Here is a tiny trained network, its code and every weight. The questions are about switching its units off for an input and a class, where a switched-off unit gives its printed mean instead of its output.

import numpy as np


def w(rows, s, z=0):
    codes = np.array(rows[::2]) - 128.0
    scale = np.full(codes.shape[1], s)
    scale[-1] = z or s
    return codes * scale


def norm(h):
    return h / np.sqrt((h * h).mean(-1, keepdims=True) + 1e-5)


def f(y):
    return y / 2 * (1 + np.tanh(0.7978845608 * (y + 0.044715 * y**3)))


def log_softmax(a):
    a = a - a.max(-1, keepdims=True)
    return a - np.log(np.exp(a).sum(-1, keepdims=True))


def net(x, mask):
    res = np.array(x, float).reshape(1, 8) / 4 @ E
    u = 0
    for l in range(4):
        y = f(norm(res) @ A[l][:, :-1].T + A[l][:, -1])
        res = res + np.where(mask[u : u + 3], y, B[l][:, -1]) @ B[l][:, :-1]
        u += 3
    return log_softmax(norm(res)[-1] @ U[:, :-1].T + U[:, -1])


A, B = {}, {}
E = w([
[92,138,161,92,153,132,157,161,100],'x0',
[14,253,147,118,100,138,217,158,180],'x1',
[193,138,117,183,167,78,120,114,198],'x2',
[129,92,121,116,115,154,169,74,115],'x3',
[119,137,156,165,76,151,96,158,170],'x4',
[89,151,115,136,128,142,126,136,165],'x5',
[167,151,131,140,87,142,114,116,139],'x6',
[123,80,95,137,141,142,140,167,153],'x7',
],0.0042)
A[0] = w([
[62,189,78,109,67,248,47,185,118,255],'0.n1',
[4,230,131,58,56,195,162,92,9,27],'0.n2',
[120,23,149,254,96,207,54,172,140,96],'0.n3',
],0.0024,0.0017)
B[0] = w([
[87,107,203,137,66,72,156,144,137,251],'0.n1',
[61,138,179,114,205,3,196,175,172,215],'0.n2',
[149,145,179,39,128,80,202,146,164,187],'0.n3',
],0.0043,0.0016)
A[1] = w([
[92,154,81,107,124,118,195,252,106,202],'1.n1',
[175,147,90,174,230,87,155,141,172,5],'1.n2',
[190,64,59,191,118,118,103,145,170,55],'1.n3',
],0.0042,0.002)
B[1] = w([
[109,122,248,28,136,219,122,151,183,254],'1.n1',
[4,172,178,61,159,170,138,181,135,161],'1.n2',
[64,162,237,17,169,162,161,227,103,221],'1.n3',
],0.0035,0.0022)
A[2] = w([
[186,181,104,150,253,64,118,87,141,138],'2.n1',
[106,137,133,176,177,47,39,186,165,6],'2.n2',
[132,86,81,119,155,151,230,72,104,125],'2.n3',
],0.0045,0.0017)
B[2] = w([
[73,32,230,76,33,221,118,218,152,251],'2.n1',
[69,171,92,100,4,125,184,94,192,180],'2.n2',
[161,157,101,249,53,71,171,171,209,168],'2.n3',
],0.0041,0.0016)
A[3] = w([
[129,254,110,204,59,106,80,104,184,32],'3.n1',
[114,135,159,141,96,122,174,175,135,253],'3.n2',
[57,193,170,102,106,105,167,102,57,163],'3.n3',
],0.0052,0.0019)
B[3] = w([
[186,92,30,192,88,30,128,84,99,204],'3.n1',
[108,128,127,67,53,67,116,123,194,255],'3.n2',
[127,71,159,71,61,172,129,176,253,234],'3.n3',
],0.0062,0.0033)
U = w([
[47,131,181,51,93,132,159,173,220,171],'0',
[209,60,134,136,156,134,60,131,60,171],'1',
[141,147,20,222,111,83,170,46,127,123],'2',
[61,206,84,158,254,154,158,120,100,4],'3',
],0.0075,0.004)

Each question gives the input, the list of numbers given to net, and the class t.
The units are the neurons (one row each of A and B). Each row of codes is followed by its name. A weight is (code - 128) times the scale printed after its matrix; where a second scale follows, it is the last column's (A, B and U).
mask holds one flag per neuron, layer by layer. A switched-off neuron (its flag False) gives its mean, the last column of its row in B, instead of its output. The means were averaged over made-up inputs and are rounded, as every weight is.
A unit's drop is (log p(t) with every unit on - log p(t) with that unit switched off) / (log p(t) with every unit on - log p(t) with every unit switched off).
The circuit of an input: a set's keep is (log p(t) with only the set's units on - log p(t) with every unit switched off) / (log p(t) with every unit on - log p(t) with every unit switched off). Starting from all 12 units, units are removed one at a time, each time the one whose removal leaves the highest keep (on an exact tie, the one counted first), for as long as the keep stays at least 0.8.
units of the circuit, in order: the units of the circuit, biggest drop first
most important unit: the unit with the biggest drop
top k neurons: the k neurons with the biggest drops, biggest first
top k neurons in layer l: the k neurons of layer l with the biggest drops, biggest first
drop when u is switched off: that unit's drop, to one decimal
input [-3,-4,6,0,-8,6,-4,-5], class 0: most important unit : 2.n1
input [8,-5,8,0,8,6,4,-8], class 2: units of the circuit, in order : [3.n1, 2.n2]
input [6,-4,-3,7,0,1,-3,6], class 1: top 2 neurons : [3.n3, 2.n2]
input [6,-2,2,-7,3,6,-1,-6], class 2: top 2 neurons : [3.n1, 1.n3]
input [-8,8,7,1,-3,-8,-2,1], class 2: top 2 neurons in layer 0 : [0.n2, 0.n3]
input [-3,-1,-1,-3,3,6,7,4], class 2: units of the circuit, in order : [3.n1, 2.n1]
input [-7,-2,-7,-2,-1,-1,-6,0], class 1: top 2 neurons in layer 1 : [1.n3, 1.n2]
input [1,-6,-8,5,2,7,-6,0], class 1: top 2 neurons in layer 1 : [1.n3, 1.n2]
input [-4,5,6,0,7,7,4,-4], class 2: drop when 3.n2 is switched off : 0.0
input [-4,6,4,0,7,-6,-2,-6], class 2: drop when 3.n1 is switched off : 0.6
input [-3,1,1,-8,3,3,1,-7], class 2: drop when 3.n1 is switched off : 0.5
input [-8,0,-2,-8,8,4,3,-1], class 2: drop when 3.n1 is switched off : 0.4
